Below are the code and all the weights of a small trained network. Each question names an input and a target symbol and asks about switching units off, where a switched-off unit gives its printed mean instead of its output.

import numpy as np


def w(rows, s, z=0):
    codes = np.array(rows[::2]) - 128.0
    scale = np.full(codes.shape[1], s)
    scale[-1] = z or s
    return codes * scale


def norm(h):
    return h / np.sqrt((h * h).mean(-1, keepdims=True) + 1e-5)


def f(y):
    return np.maximum(y, 0)


def softmax(a):
    e = np.exp(a - a.max(-1, keepdims=True))
    return e / e.sum(-1, keepdims=True)


def log_softmax(a):
    a = a - a.max(-1, keepdims=True)
    return a - np.log(np.exp(a).sum(-1, keepdims=True))


def net(x, mask):
    ids = ['αβδεμπσψω'.index(c) for c in x.split()]
    T = len(ids)
    res = E[ids] + P[:T]
    q, k, v = (norm(res) @ M[0].T for M in (Q, K, V))
    z = softmax(np.where(np.tri(T) > 0, q @ k.T / 2**0.5, -1e9)) @ v
    res = res + np.where(mask[0], z, O[0][:, -1]) @ O[0][:, :-1]
    y = f(norm(res) @ A[0][:, :-1].T + A[0][:, -1])
    res = res + np.where(mask[1:17], y, B[0][:, -1]) @ B[0][:, :-1]
    return log_softmax(norm(res)[-1] @ U[:, :-1].T + U[:, -1])


Q, K, V, O, A, B = {}, {}, {}, {}, {}, {}
E = w([
[116,195,150],'α',
[249,135,54],'β',
[17,170,174],'δ',
[193,86,118],'ε',
[9,168,202],'μ',
[193,84,118],'π',
[14,69,161],'σ',
[242,133,48],'ψ',
[164,62,55],'ω',
],0.015)
P = w([
[108,119,143],'0',
[189,55,108],'1',
[15,207,177],'2',
[98,162,100],'3',
[254,116,104],'4',
[189,182,95],'5',
[88,150,87],'6',
[249,66,101],'7',
],0.0064)
Q[0] = w([
[41,91,82],'head 0',
[254,105,15],'head 0',
],0.012)
K[0] = w([
[171,112,217],'head 0',
[133,57,10],'head 0',
],0.013)
V[0] = w([
[29,167,1],'head 0',
[46,158,98],'head 0',
],0.0061)
O[0] = w([
[4,66,157,254],'head 0',
[254,87,5,14],'head 0',
],0.008,0.00079)
A[0] = w([
[135,174,145,147],'neuron 0',
[89,124,78,192],'neuron 1',
[60,154,154,209],'neuron 2',
[94,106,87,163],'neuron 3',
[112,72,110,5],'neuron 4',
[147,182,100,92],'neuron 5',
[176,141,90,124],'neuron 6',
[95,142,180,122],'neuron 7',
[189,130,159,144],'neuron 8',
[91,75,167,119],'neuron 9',
[151,90,151,96],'neuron 10',
[118,195,126,124],'neuron 11',
[173,147,93,103],'neuron 12',
[111,82,132,146],'neuron 13',
[175,138,101,116],'neuron 14',
[3,93,200,102],'neuron 15',
],0.014,0.0033)
B[0] = w([
[151,88,167,206],'neuron 0',
[128,198,119,204],'neuron 1',
[18,97,68,247],'neuron 2',
[130,197,167,193],'neuron 3',
[135,108,192,170],'neuron 4',
[184,94,110,197],'neuron 5',
[98,98,158,216],'neuron 6',
[206,125,88,192],'neuron 7',
[121,197,82,226],'neuron 8',
[194,139,17,184],'neuron 9',
[71,190,104,171],'neuron 10',
[144,89,136,220],'neuron 11',
[81,124,189,202],'neuron 12',
[145,127,137,184],'neuron 13',
[87,114,146,206],'neuron 14',
[3,110,186,253],'neuron 15',
],0.0077,0.0052)
U = w([
[105,111,199,171],'α',
[113,102,155,28],'β',
[103,129,127,104],'δ',
[120,163,179,15],'ε',
[125,109,164,83],'μ',
[125,153,177,172],'π',
[122,96,165,200],'σ',
[123,137,61,252],'ψ',
[112,4,105,121],'ω',
],0.021,0.003)

Each question gives the input, a string of symbols that net reads in full, and the target symbol t.
The units are the heads (2 rows each of Q, K, V and O) and the neurons (one row each of A and B). Each row of codes is followed by its name. A weight is (code - 128) times the scale printed after its matrix; where a second scale follows, it is the last column's (O, A, B and U).
mask holds one flag per unit, heads first, then neurons. A switched-off unit (its flag False) gives its mean, the last column of its rows in O or B, instead of its output. The means were averaged over made-up inputs and are rounded, as every weight is.
A unit's drop is (log p(t) with every unit on - log p(t) with that unit switched off) / (log p(t) with every unit on - log p(t) with every unit switched off).
The circuit of an input: a set's keep is (log p(t) with only the set's units on - log p(t) with every unit switched off) / (log p(t) with every unit on - log p(t) with every unit switched off). Starting from the 12 units with the biggest drops (on a tie, the unit counted first), units are removed one at a time, each time the one whose removal leaves the highest keep (on an exact tie, the one counted first), for as long as the keep stays at least 0.8.
units of the circuit, in order: the units of the circuit, biggest drop first
unit that matters most: the unit with the biggest drop
k most important neurons: the k neurons with the biggest drops, biggest first
drop when u is switched off: that unit's drop, to one decimal
input α π β ε π, target π: units of the circuit, in order -> (head 0; neuron 8)
input π μ π α, target ω: 4 most important neurons -> (neuron 11; neuron 8; neuron 5; neuron 0)
input α α ψ, target α: unit that matters most -> neuron 12
input ψ μ ε π ε, target π: units of the circuit, in order -> (head 0; neuron 8)
input σ δ π ω β, target ω: 4 most important neurons -> (neuron 6; neuron 1; neuron 3; neuron 14)
input α ψ μ π μ α α π, target π: units of the circuit, in order -> (head 0; neuron 2; neuron 8)
input ε ω α π, target ψ: 2 most important neurons -> (neuron 15; neuron 8)
input σ σ δ δ δ σ ω, target ψ: 3 most important neurons -> (neuron 1; neuron 3; neuron 15)
input σ σ σ ω, target ψ: 2 most important neurons -> (neuron 1; neuron 15)
input ω β α α α ω, target α: 2 most important neurons -> (neuron 9; neuron 3)
input π α α π, target ε: drop when neuron 15 is switched off -> 0.1
input π ω ω α β, target ω: drop when neuron 3 is switched off -> 0.2
input ω ε ε, target ω: drop when neuron 1 is switched off -> 0.2
input σ ω ω π, target ψ: unit that matters most -> neuron 9
